Here is a tiny trained network, its code and every weight. The questions are about switching its units off for an input and a target symbol, where a switched-off unit gives its printed mean instead of its output.

import numpy as np


def w(rows, s, z=0):
    codes = np.array(rows[::2]) - 128.0
    scale = np.full(codes.shape[1], s)
    scale[-1] = z or s
    return codes * scale


def norm(h):
    return h / np.sqrt((h * h).mean(-1, keepdims=True) + 1e-5)


def f(y):
    return np.maximum(y, 0)


def softmax(a):
    e = np.exp(a - a.max(-1, keepdims=True))
    return e / e.sum(-1, keepdims=True)


def log_softmax(a):
    a = a - a.max(-1, keepdims=True)
    return a - np.log(np.exp(a).sum(-1, keepdims=True))


def net(x, mask):
    ids = ['αγδεζηθλπτ'.index(c) for c in x.split()]
    T = len(ids)
    res = E[ids] + P[:T]
    u = 0
    for l in range(2):
        q, k, v = (norm(res) @ M[l].T for M in (Q, K, V))
        z = softmax(np.where(np.tri(T) > 0, q @ k.T / 2**0.5, -1e9)) @ v
        res = res + np.where(mask[u], z, O[l][:, -1]) @ O[l][:, :-1]
        u += 1
        y = f(norm(res) @ A[l][:, :-1].T + A[l][:, -1])
        res = res + np.where(mask[u : u + 4], y, B[l][:, -1]) @ B[l][:, :-1]
        u += 4
    return log_softmax(norm(res)[-1] @ U[:, :-1].T + U[:, -1])


Q, K, V, O, A, B = {}, {}, {}, {}, {}, {}
E = w([
[147,114,130],'α',
[138,124,114],'γ',
[134,60,154],'δ',
[151,65,203],'ε',
[133,60,176],'ζ',
[162,117,136],'η',
[147,249,219],'θ',
[143,223,74],'λ',
[178,137,167],'π',
[62,158,160],'τ',
],0.02)
P = w([
[107,113,115],'0',
[133,212,105],'1',
[105,73,108],'2',
[141,243,127],'3',
[108,77,103],'4',
[149,245,136],'5',
[104,76,102],'6',
[154,249,145],'7',
[105,78,101],'8',
[161,253,146],'9',
[103,76,102],'10',
[165,242,142],'11',
[99,74,105],'12',
],0.0063)
Q[0] = w([
[180,254,209],'0.h1',
[173,104,59],'0.h1',
],0.0043)
K[0] = w([
[2,249,190],'0.h1',
[174,13,197],'0.h1',
],0.007)
V[0] = w([
[1,234,192],'0.h1',
[239,237,234],'0.h1',
],0.0038)
O[0] = w([
[2,246,181,137],'0.h1',
[183,155,122,253],'0.h1',
],0.0053,0.0026)
A[0] = w([
[147,2,162,41],'0.n1',
[233,83,129,4],'0.n2',
[120,159,235,41],'0.n3',
[40,30,11,143],'0.n4',
],0.0074,0.0044)
B[0] = w([
[153,83,206,254],'0.n1',
[109,178,77,199],'0.n2',
[116,71,2,201],'0.n3',
[29,135,60,201],'0.n4',
],0.0074,0.0031)
Q[1] = w([
[73,196,64],'1.h1',
[139,2,204],'1.h1',
],0.0085)
K[1] = w([
[85,56,154],'1.h1',
[254,194,21],'1.h1',
],0.0065)
V[1] = w([
[216,253,63],'1.h1',
[116,113,30],'1.h1',
],0.0036)
O[1] = w([
[176,243,102,253],'1.h1',
[2,121,16,72],'1.h1',
],0.0035,0.0011)
A[1] = w([
[202,86,69,44],'1.n1',
[7,85,85,39],'1.n2',
[117,141,245,252],'1.n3',
[181,66,255,173],'1.n4',
],0.0066,0.0048)
B[1] = w([
[192,2,192,142],'1.n1',
[251,202,101,145],'1.n2',
[36,202,159,254],'1.n3',
[142,211,70,235],'1.n4',
],0.0075,0.0061)
U = w([
[152,65,112,201],'α',
[100,100,7,163],'γ',
[84,63,120,253],'δ',
[176,96,243,109],'ε',
[99,83,179,193],'ζ',
[208,95,136,190],'η',
[99,154,152,77],'θ',
[113,184,18,50],'λ',
[221,186,142,108],'π',
[5,163,101,136],'τ',
],0.014,0.0049)

Each question gives the input, a string of symbols that net reads in full, and the target symbol t.
The units are the heads (2 rows each of Q, K, V and O) and the neurons (one row each of A and B). Each row of codes is followed by its name. A weight is (code - 128) times the scale printed after its matrix; where a second scale follows, it is the last column's (O, A, B and U).
mask holds one flag per unit, layer by layer, with each layer's heads first. A switched-off unit (its flag False) gives its mean, the last column of its rows in O or B, instead of its output. The means were averaged over made-up inputs and are rounded, as every weight is.
A unit's drop is (log p(t) with every unit on - log p(t) with that unit switched off) / (log p(t) with every unit on - log p(t) with every unit switched off).
The circuit of an input: a set's keep is (log p(t) with only the set's units on - log p(t) with every unit switched off) / (log p(t) with every unit on - log p(t) with every unit switched off). Starting from all 10 units, units are removed one at a time, each time the one whose removal leaves the highest keep (on an exact tie, the one counted first), for as long as the keep stays at least 0.8.
units of the circuit, in order: the units of the circuit, biggest drop first
k most important neurons: the k neurons with the biggest drops, biggest first
top k neurons in layer l: the k neurons of layer l with the biggest drops, biggest first
drop of u: that unit's drop, to one decimal
input δ δ π η γ α, target η: 3 most important neurons => [1.n3 0.n1 1.n1]
input η π η γ, target π: units of the circuit, in order => [0.n3 1.n3 0.h1]
input γ δ η γ, target η: 3 most important neurons => [1.n3 1.n1 1.n4]
input δ α τ ε δ π π π τ π π δ, target π: units of the circuit, in order => [1.n4]
input τ δ τ π, target τ: units of the circuit, in order => [0.h1 1.n3]
input α τ θ α π δ, target π: top 2 neurons in layer 0 => [0.n4 0.n1]
input τ τ τ π ε γ, target τ: top 2 neurons in layer 1 => [1.n4 1.n2]
input δ π π δ π ε, target π: 2 most important neurons => [1.n4 0.n3]
input η ζ λ ζ τ ε, target τ: top 2 neurons in layer 1 => [1.n3 1.n4]
input π τ τ ε, target τ: 2 most important neurons => [1.n3 0.n3]
input π δ γ τ π π θ θ δ π π ζ, target π: drop of 1.h1 => 0.2
input π ε π γ, target π: drop of 0.n4 => 0.1
input τ ζ λ π τ α, target τ: drop of 0.n4 => -0.1
input ε δ γ γ π θ δ τ λ ζ, target τ: units of the circuit, in order => [1.n3]
